Below is a small trained network, with its code and all its weights. Each question gives an input and a class and asks what happens when units are switched off, that is, made to give their printed mean instead of their output.

import numpy as np


def w(rows, s, z=0):
    codes = np.array(rows[::2]) - 128.0
    scale = np.full(codes.shape[1], s)
    scale[-1] = z or s
    return codes * scale


def f(y):
    return np.maximum(y, 0)


def log_softmax(a):
    a = a - a.max(-1, keepdims=True)
    return a - np.log(np.exp(a).sum(-1, keepdims=True))


def net(x, mask):
    res = np.array(x, float).reshape(1, 7) / 4 @ E
    y = f(res @ A[0][:, :-1].T + A[0][:, -1])
    res = res + np.where(mask, y, B[0][:, -1]) @ B[0][:, :-1]
    return log_softmax(res[-1] @ U[:, :-1].T + U[:, -1])


A, B = {}, {}
E = w([
[155,121,76],'x0',
[125,84,243],'x1',
[1,68,125],'x2',
[87,151,89],'x3',
[165,184,127],'x4',
[175,92,101],'x5',
[163,69,64],'x6',
],0.009)
A[0] = w([
[121,167,169,4],'n0',
[249,65,133,9],'n1',
[190,164,90,198],'n2',
[69,76,73,170],'n3',
[148,151,87,164],'n4',
[108,97,154,100],'n5',
[159,139,105,217],'n6',
[216,133,205,84],'n7',
[75,219,112,211],'n8',
[111,93,120,180],'n9',
[61,83,165,163],'n10',
[44,114,145,111],'n11',
[128,72,45,182],'n12',
],0.012,0.0027)
B[0] = w([
[107,132,39,166],'n0',
[64,118,121,229],'n1',
[242,35,244,225],'n2',
[117,159,64,244],'n3',
[215,85,103,189],'n4',
[65,94,184,181],'n5',
[236,93,187,188],'n6',
[106,180,196,247],'n7',
[220,255,73,221],'n8',
[169,118,51,182],'n9',
[65,116,13,253],'n10',
[7,146,133,239],'n11',
[149,132,48,238],'n12',
],0.0054,0.0074)
U = w([
[125,154,202,98],'0',
[174,105,48,120],'1',
[148,140,249,103],'2',
[128,120,210,254],'3',
[165,195,55,115],'4',
[220,135,154,119],'5',
[187,249,124,162],'6',
[50,92,170,72],'7',
],0.012,0.0059)

Each question gives the input, the list of numbers given to net, and the class t.
The units are the neurons (one row each of A and B). Each row of codes is followed by its name. A weight is (code - 128) times the scale printed after its matrix; where a second scale follows, it is the last column's (A, B and U).
mask holds one flag per neuron, in row order. A switched-off neuron (its flag False) gives its mean, the last column of its row in B, instead of its output. The means were averaged over made-up inputs and are rounded, as every weight is.
A unit's drop is (log p(t) with every unit on - log p(t) with that unit switched off) / (log p(t) with every unit on - log p(t) with every unit switched off).
The circuit of an input: a set's keep is (log p(t) with only the set's units on - log p(t) with every unit switched off) / (log p(t) with every unit on - log p(t) with every unit switched off). Starting from the 12 units with the biggest drops (on a tie, the unit counted first), units are removed one at a time, each time the one whose removal leaves the highest keep (on an exact tie, the one counted first), for as long as the keep stays at least 0.8.
circuit, biggest first: the units of the circuit, biggest drop first
k most important neurons: the k neurons with the biggest drops, biggest first
drop of u: that unit's drop, to one decimal
input [8,-4,-7,-4,5,-1,5], class 5: circuit, biggest first : n2
input [5,-7,-3,-6,-6,6,-1], class 5: circuit, biggest first : n2; n10
input [-4,2,0,-1,-8,-3,-8], class 7: circuit, biggest first : n10; n11
input [7,-6,-8,8,-6,-8,6], class 5: circuit, biggest first : n2; n6
input [7,-1,0,-7,5,7,5], class 5: circuit, biggest first : n2; n10
input [-8,-1,-1,5,-8,-4,-6], class 6: 3 most important neurons : n8; n1; n2
input [-4,7,3,3,5,-8,-4], class 7: circuit, biggest first : n11; n10
input [6,-6,-2,-6,-6,3,0], class 5: circuit, biggest first : n2; n10
input [-5,-8,8,-5,-3,-4,3], class 4: 3 most important neurons : n3; n2; n8
input [5,-5,1,-8,1,5,-3], class 5: drop of n11 : 0.1
input [-1,3,-5,-4,-8,7,-2], class 2: drop of n10 : 0.2
input [-2,6,-6,-6,6,6,2], class 2: drop of n7 : 0.2
